Here is a tiny trained network, its code and every weight. The questions are about switching its units off for an input and a class, where a switched-off unit gives its printed mean instead of its output.

import numpy as np


def w(rows, s, z=0):
    codes = np.array(rows[::2]) - 128.0
    scale = np.full(codes.shape[1], s)
    scale[-1] = z or s
    return codes * scale


def f(y):
    return y / 2 * (1 + np.tanh(0.7978845608 * (y + 0.044715 * y**3)))


def log_softmax(a):
    a = a - a.max(-1, keepdims=True)
    return a - np.log(np.exp(a).sum(-1, keepdims=True))


def net(x, mask):
    res = np.array(x, float).reshape(1, 8) / 4 @ E
    y = f(res @ A[0][:, :-1].T + A[0][:, -1])
    res = res + np.where(mask, y, B[0][:, -1]) @ B[0][:, :-1]
    return log_softmax(res[-1] @ U[:, :-1].T + U[:, -1])


A, B = {}, {}
E = w([
[134,130,134,131,147,78,126,130,193],'x0',
[229,181,153,84,179,133,13,182,94],'x1',
[103,129,90,216,212,73,135,224,82],'x2',
[111,122,153,132,106,160,111,147,145],'x3',
[115,124,146,123,149,141,118,129,148],'x4',
[177,3,88,170,114,159,128,93,50],'x5',
[121,133,142,116,156,154,135,121,121],'x6',
[101,122,199,129,149,148,105,143,197],'x7',
],0.008)
A[0] = w([
[46,139,141,135,113,127,216,65,121,147],'neuron 0',
[139,124,150,87,118,139,119,23,148,35],'neuron 1',
[115,108,114,182,87,160,188,147,174,49],'neuron 2',
[70,143,107,212,210,171,148,160,105,116],'neuron 3',
[30,104,98,139,114,105,142,90,144,2],'neuron 4',
[53,254,127,86,128,153,169,138,131,22],'neuron 5',
[134,150,144,78,80,160,136,55,127,19],'neuron 6',
[75,182,127,111,81,137,116,182,141,113],'neuron 7',
[118,168,122,98,64,132,158,201,162,74],'neuron 8',
[76,115,121,154,135,144,187,121,135,3],'neuron 9',
[180,27,134,184,122,186,115,114,143,116],'neuron 10',
],0.0078,0.0044)
B[0] = w([
[171,159,192,141,138,188,135,145,160,251],'neuron 0',
[109,74,130,72,77,28,111,217,111,191],'neuron 1',
[169,154,173,74,163,123,108,128,107,159],'neuron 2',
[98,102,100,54,52,95,91,182,155,253],'neuron 3',
[246,162,163,195,134,103,76,121,86,161],'neuron 4',
[92,120,135,219,121,74,116,47,105,230],'neuron 5',
[105,64,163,84,77,100,157,158,91,195],'neuron 6',
[131,142,99,200,180,110,154,89,96,197],'neuron 7',
[135,111,105,200,151,112,144,152,114,166],'neuron 8',
[169,112,162,114,114,112,66,152,94,144],'neuron 9',
[130,104,58,123,194,93,145,38,100,222],'neuron 10',
],0.011,0.0045)
U = w([
[248,150,181,142,134,142,75,147,81,36],'0',
[93,74,130,120,64,73,119,187,109,37],'1',
[142,121,103,149,109,140,129,116,145,253],'2',
[104,107,104,174,162,86,130,51,110,25],'3',
[147,131,115,129,127,137,160,133,129,218],'4',
[144,121,111,135,111,146,133,128,156,202],'5',
],0.012,0.0075)

Each question gives the input, the list of numbers given to net, and the class t.
The units are the neurons (one row each of A and B). Each row of codes is followed by its name. A weight is (code - 128) times the scale printed after its matrix; where a second scale follows, it is the last column's (A, B and U).
mask holds one flag per neuron, in row order. A switched-off neuron (its flag False) gives its mean, the last column of its row in B, instead of its output. The means were averaged over made-up inputs and are rounded, as every weight is.
A unit's drop is (log p(t) with every unit on - log p(t) with that unit switched off) / (log p(t) with every unit on - log p(t) with every unit switched off).
The circuit of an input: a set's keep is (log p(t) with only the set's units on - log p(t) with every unit switched off) / (log p(t) with every unit on - log p(t) with every unit switched off). Starting from all 11 units, units are removed one at a time, each time the one whose removal leaves the highest keep (on an exact tie, the one counted first), for as long as the keep stays at least 0.8.
circuit, biggest first: the units of the circuit, biggest drop first
most important unit: the unit with the biggest drop
k most important neurons: the k neurons with the biggest drops, biggest first
drop of u: that unit's drop, to one decimal
input [2,6,-3,-3,-5,8,6,8], class 3: most important unit -> neuron 10
input [-4,3,-7,-6,6,-4,-3,0], class 1: circuit, biggest first -> [neuron 1; neuron 6]
input [-6,1,-1,-3,3,6,5,3], class 3: 3 most important neurons -> [neuron 10; neuron 0; neuron 3]
input [4,5,-7,6,1,2,-1,3], class 1: 3 most important neurons -> [neuron 1; neuron 6; neuron 0]
input [6,5,3,6,0,-8,4,-6], class 3: circuit, biggest first -> [neuron 5; neuron 7]
input [4,-2,-8,1,0,7,-6,2], class 1: 2 most important neurons -> [neuron 1; neuron 6]
input [3,2,-3,1,8,4,1,5], class 3: 3 most important neurons -> [neuron 10; neuron 3; neuron 0]
input [-2,-8,-7,6,8,-2,4,-8], class 0: circuit, biggest first -> [neuron 0; neuron 4]
input [7,-8,7,2,6,4,6,7], class 0: circuit, biggest first -> [neuron 4; neuron 9]
input [-4,-8,8,7,3,4,-4,4], class 0: 3 most important neurons -> [neuron 4; neuron 2; neuron 0]
input [-7,7,7,-7,3,-5,8,2], class 2: 3 most important neurons -> [neuron 1; neuron 3; neuron 6]
input [-7,-8,-1,8,3,-5,8,-8], class 0: 2 most important neurons -> [neuron 0; neuron 4]
input [6,1,-2,-1,2,-6,-1,-4], class 3: 2 most important neurons -> [neuron 5; neuron 3]
input [6,0,-6,4,1,3,4,-4], class 1: circuit, biggest first -> [neuron 1]
input [-6,7,-8,6,7,-2,-2,8], class 1: circuit, biggest first -> [neuron 1; neuron 6]
input [7,-8,-1,4,0,7,-5,-2], class 0: circuit, biggest first -> [neuron 4; neuron 2]
input [-6,6,-5,5,-6,7,2,-3], class 3: 3 most important neurons -> [neuron 10; neuron 0; neuron 3]
input [3,-6,1,-6,4,-8,-5,-5], class 3: 2 most important neurons -> [neuron 5; neuron 7]
input [-8,-6,8,-3,8,6,8,-7], class 1: 2 most important neurons -> [neuron 3; neuron 9]
input [1,4,8,-4,4,5,5,3], class 1: most important unit -> neuron 3
input [3,-3,-8,-2,-6,-1,-8,2], class 1: drop of neuron 1 -> 0.7
input [2,-6,-5,-4,8,2,-5,-7], class 0: drop of neuron 2 -> 0.1
